What each symbol does to the elements:
j10: sa>j284, du>j357
j110: sa>j774, du>j642
j543: sa>j521, du>j472
j642: sa>j564, du>j778
j435: sa>j803, du>j774
j340: sa>j679, du>j293
j564: sa>j543, du>j936
j709: sa>j538, du>j609
j976: sa>j239, du>j326
j837: sa>j763, du>j283
j765: sa>j693, du>j300
j49: sa>j721, du>j340
j814: sa>j612, du>j709
j609: sa>j200, du>j976
j635: sa>j293, du>j763
j481: sa>j602, du>j17
j778: sa>j936, du>j687
j936: sa>j472, du>j964
j701: sa>j340, du>j635
j559: sa>j853, du>j837
j693: sa>j976, du>j236
j521: sa>j334, du>j521
j854: sa>j288, du>j521
j612: sa>j472, du>j10
j17: sa>j282, du>j10
j200: sa>j765, du>j765
j721: sa>j837, du>j679
j283: sa>j635, du>j976
j229: sa>j854, du>j543
j300: sa>j635, du>j853
j355: sa>j435, du>j110
j122: sa>j642, du>j803
j55: sa>j564, du>j612
j679: sa>j283, du>j132
j239: sa>j300, du>j559
j236: sa>j326, du>j635
j472: sa>j217, du>j334
j132: sa>j122, du>j635
j282: sa>j538, du>j284
j538: sa>j357, du>j200
j964: sa>j334, du>j687
j357: sa>j309, du>j765
j885: sa>j55, du>j814
j326: sa>j559, du>j721
j284: sa>j357, du>j309
j217: sa>j687, du>j481
j763: sa>j355, du>j288
j687: sa>j964, du>j17
j334: sa>j481, du>j55
j602: sa>j357, du>j282
j288: sa>j763, du>j854
j853: sa>j49, du>j701
j803: sa>j288, du>j229
j774: sa>j229, du>j564
j309: sa>j609, du>j612
j293: sa>j326, du>j355

In the rows, 25 stands for zero.

The rows follow the links: the fewer symbols apart two elements are, the more alike their rows tend to be.

Each row, then its element:
[ 32  28  29  30  33  12  31  28  22  17  18  12  21  36  21  31  26  14  32  30  14  39  28  36  26  27  28  36  12  36  37  17  29  16  22  35  18  31  33  24  48  41  37  30  24  23  33  20  35  23  33  31  16  29  24  26  27]: j885
[ 32  16  27  34  15  30  36  31  19  25  20  30  32  25  10  17  15  39  24  28  20  16  36  25   1  17  22   9  25  16  18  16  35  22  24  26  20  16  15  24  25   5  25  19  31  28   7  25  28  30  27  24  21  31  29  32  11]: j435
[ 14  25  25  24  30  33  24  18  32  26  17  27  43  16  30  16  22  48  24  17  20  10  32  29  18  13  23  23  41  18   7  24  17  29  33  26  31  14  22  21  14  13  10  26  24  24  13  16  23  26  19  14  23  17  27  17  36]: j132
[ 31  27  16  14  13  23  20  24  17  27  43  30   9  22  24  22  36   6  15  27  32  23  14  12  35  34  28  29  17  26  29  31  23  35  14  27  20  28  13  32  14  30  26  24  23  25  38  39  20  18  20  27  42  16  16  28  11]: j481
[ 27  22  20  18  14  27  14  27  23  29  38  34   6  23  26  32  27   7  18  25  43  32  11   6  37  36  23  19  17  24  34  36  25  28  20  11  27  34  25  28  11  25  27  19  23  27  32  38  14  25  21  29  31  29  22  30  14]: j602
[ 25  20  25  23  18  25  13  30  28  30  32  31   7  26  24  36  23   8  22  26  41  39  10   8  37  36  22  16  17  25  36  34  29  21  24   7  27  38  31  26  18  27  31  16  23  27  31  34  12  28  24  31  26  34  25  32  18]: j284
[ 29  26  30  31  33  12  26  29  25  19  19  13  19  36  23  34  24  12  33  30  18  43  25  32  30  28  26  34  13  34  38  21  28  14  24  30  20  34  38  23  48  41  38  28  24  24  32  21  31  24  33  34  14  33  25  26  29]: j814
[ 36  16  28  34  14  27  39  32  16  22  22  27  30  27  10  18  17  35  25  28  17  18  36  27   0  20  24  12  21  18  19  13  37  23  22  30  20  18  15  25  31   8  29  20  32  28   9  25  30  28  29  26  21  31  26  34   9]: j229
[  8  30  26  22  41  29  13  18  39  27  15  19  34  19  41  28  21  35  31  17  27  28  23  30  36  20  23  32  37  25  20  30  12  23  34  17  35  25  39  23  23  29  15  29  21  20  26  13  21  24  21  18  19  24  29  11  48]: j239
[ 20  21  30  28  27  24  11  29  35  28  21  24  14  29  29  42  17  15  29  26  37  44  15  16  37  31  21  17  19  25  37  31  27  12  33   4  32  38  42  22  26  30  31  19  22  26  27  25  14  31  27  30  14  41  29  26  30]: j200

Each walk starts at a row. The symbols on each line, taken left to right, move it on to the next element.
Each answer is a row, close to the row of the element it stands for.
---
[  8  28  27  24  39  29  14  19  40  29  16  21  36  17  38  28  21  40  30  16  26  24  25  30  34  18  22  27  40  23  17  30  13  23  38  17  36  23  37  20  21  27  14  26  18  20  21  14  18  26  21  19  19  22  30  13  48]
du sa sa du du du sa
[ 30  18  25  32  16  31  37  28  19  25  24  31  36  22  13  13  19  41  21  25  17  10  35  26   2  17  24  13  29  15  12  14  32  26  24  30  22  12  13  23  21   5  21  21  30  28   9  23  29  27  26  20  25  23  28  30  14]
du sa du du sa sa du sa
[ 26  20  23  20  14  25  13  29  26  30  36  33   5  25  25  33  26   7  19  25  42  35  10   8  36  35  23  16  17  24  34  35  28  25  24   9  26  34  28  25  12  27  30  17  21  26  32  36  10  26  20  30  29  30  23  31  16]
---
[  9  27  28  24  41  27  11  20  40  27  14  19  32  22  39  33  21  32  32  18  28  32  21  28  37  22  22  28  35  27  24  30  15  18  37  13  35  29  43  20  25  32  19  26  19  20  26  14  18  27  23  20  15  27  29  13  48]
du du sa sa sa du
[ 34  18  25  33  14  29  38  28  15  21  22  29  32  24  11  15  19  36  22  26  18  12  36  26   1  18  24  12  24  17  15  13  34  25  21  31  20  15  12  24  26   4  25  21  32  28  10  24  32  27  27  24  25  27  27  32  11]
sa sa du du sa sa du du
[ 28  22  24  22  16  23  16  28  24  27  34  30   5  28  25  35  26   3  20  27  40  38  11  10  37  36  24  20  14  27  38  34  28  23  22  11  25  38  29  26  19  30  32  19  23  26  36  35  16  27  25  32  26  32  22  30  16]
---
[ 24  19  26  24  18  24  12  29  30  30  30  30   8  27  25  37  21   9  23  26  41  42  11   9  38  36  23  16  17  25  37  34  28  20  27   7  28  37  33  25  18  27  32  17  21  26  30  33  11  30  24  31  24  36  27  31  19]
du du sa du sa du du
[ 36  23  20  26  14  25  42  25  11  21  28  27  30  25  12  10  29  29  20  28  14  10  35  28   6  20  27  22  22  21  16  14  30  30  14  40  15  13   7  27  25  16  26  26  30  27  19  28  34  21  25  22  33  17  22  30   9]
du du sa du sa sa du du
[ 32  26  27  27  27  13  25  29  21  20  26  16  12  36  21  34  27   5  30  32  23  42  21  27  32  33  27  35   9  35  42  23  29  18  19  29  17  35  32  26  43  41  39  27  24  25  37  28  30  23  32  34  21  32  21  28  23]
---
[  9  32  23  18  38  29  18  14  34  26  19  22  38  16  40  20  28  39  26  18  23  16  25  31  34  18  24  33  40  24  14  29  10  29  32  24  32  20  29  24  17  27  10  31  21  20  25  14  24  22  20  15  25  14  24  10  45]
du du sa du sa sa du
[ 31  16  28  34  15  32  35  31  20  23  18  31  33  24  12  20  13  40  24  26  21  17  35  25   3  18  21   8  26  15  16  15  34  22  27  22  22  17  18  22  24   4  23  19  31  28   4  24  27  31  27  24  18  31  30  34  12]
du sa sa sa sa sa sa sa
[ 23  17  28  33  21  34  31  27  27  25  15  30  38  20  18  19  13  46  24  21  22  14  35  26   6  16  21   9  34  15  12  18  30  23  31  21  27  15  20  20  20   3  18  18  29  27   5  19  23  31  24  21  18  29  31  28  22]
---
[ 34  15  29  36  14  29  37  31  18  23  20  28  31  27   9  18  15  36  25  29  18  19  36  25   3  19  23  10  22  17  20  13  36  21  24  28  20  17  16  24  29   6  27  20  32  29   8  24  29  29  29  26  20  32  30  34  10]
sa sa du sa sa sa du
[ 36  17  27  34  16  27  40  29  15  20  22  29  31  27   9  15  18  35  23  29  17  15  37  27   1  18  24  14  22  19  18  12  36  24  22  32  18  15  13  24  29   8  28  20  33  28  10  26  32  29  27  26  22  30  27  35   9]
du du sa sa sa du
[ 29  24  18  15  13  24  17  24  21  28  42  32   7  21  25  26  33   5  16  26  37  27  11  10  37  34  26  25  19  23  29  34  24  33  17  20  22  30  17  31  11  28  27  22  22  26  36  39  17  21  20  29  40  20  19  30  11]
---
[  8  31  24  18  39  29  17  15  35  28  18  22  37  17  41  24  26  39  26  16  24  18  24  30  32  19  23  33  38  25  15  30  11  27  33  22  35  21  32  21  18  28  11  30  21  21  25  14  22  23  19  13  23  16  26   9  48]
sa du sa sa du du du du
[ 10  31  23  19  35  30  19  16  35  26  18  24  39  16  38  21  27  43  25  16  22  14  26  31  29  16  23  31  41  21  12  29  12  29  33  24  33  19  27  22  16  24  10  29  21  20  21  15  24  24  18  14  25  14  27  13  44]
du sa sa sa
[ 39  24  24  29  19  17  43  28  11  17  26  21  27  31  12  15  30  22  24  31   9  18  35  33   9  23  29  29  16  27  24  14  31  28  15  46  12  19  12  27  38  26  32  28  30  27  25  27  39  20  29  28  28  20  20  31  11]
---
[ 35  28  26  28  29  10  34  26  17  18  24  12  21  34  18  25  31  12  31  33  11  33  29  34  22  27  28  37  12  34  34  16  28  21  16  42  14  27  26  27  47  41  38  32  26  24  33  24  37  19  33  31  25  24  22  27  22]
du sa sa sa du du du du
[ 17  21  29  27  29  27  10  28  37  29  22  25  16  26  32  41  16  17  29  23  38  42  15  16  37  30  21  18  23  25  34  33  24  15  34   3  34  37  43  22  24  29  29  18  22  24  26  24  14  32  25  27  14  38  30  24  33]
du du du sa sa du du sa
[ 11  27  25  23  34  33  21  18  34  27  16  25  42  15  33  20  21  47  27  16  22  13  29  31  23  14  23  24  43  18  10  26  14  28  34  23  33  15  26  21  16  17   9  28  23  22  14  15  20  26  19  16  23  18  29  15  41]
---
[ 24  21  27  27  21  25  13  30  31  27  26  28  10  30  25  39  18   8  26  27  39  45  13  13  36  34  22  17  15  27  39  31  30  15  27   5  30  39  37  23  24  30  33  18  23  25  30  31  15  30  26  31  18  39  26  29  22]
du sa sa sa du du
[ 11  31  23  21  37  29  18  15  34  27  18  22  39  17  39  21  26  41  26  17  23  16  26  31  31  17  24  33  41  24  13  29  11  29  33  23  33  18  29  22  17  25  10  32  21  21  23  14  23  24  20  15  22  16  25  10  46]
sa du sa sa sa
[  8  30  26  21  39  30  16  16  39  26  15  21  38  17  39  25  24  41  28  17  24  20  25  32  33  18  23  29  40  24  16  30  12  25  36  21  34  22  33  20  20  27  12  29  20  21  22  13  21  26  20  17  20  19  28  11  48]
---
[ 10  26  25  23  35  33  19  17  36  28  15  24  40  18  35  22  21  45  27  16  24  16  26  30  25  15  23  25  41  20  13  28  15  24  36  19  35  17  31  21  15  19  10  26  23  22  18  13  21  27  19  13  20  20  29  13  44]
du sa sa du du du
[ 35  31  18  17  19  18  35  23   9  20  36  23  21  25  20  14  38  15  18  29  16  14  27  27  22  26  30  37  17  29  24  22  24  35  10  46  14  19  10  32  27  32  27  32  27  24  36  31  36  15  23  24  40  10  15  26  13]
du sa sa du du du sa sa
[ 21  24  30  29  31  22  14  27  33  25  18  20  16  31  30  41  15  14  32  27  32  45  17  21  36  31  22  23  17  30  40  28  27  13  31   9  30  39  44  22  34  33  31  21  21  23  29  22  19  29  30  32  11  41  28  24  31]
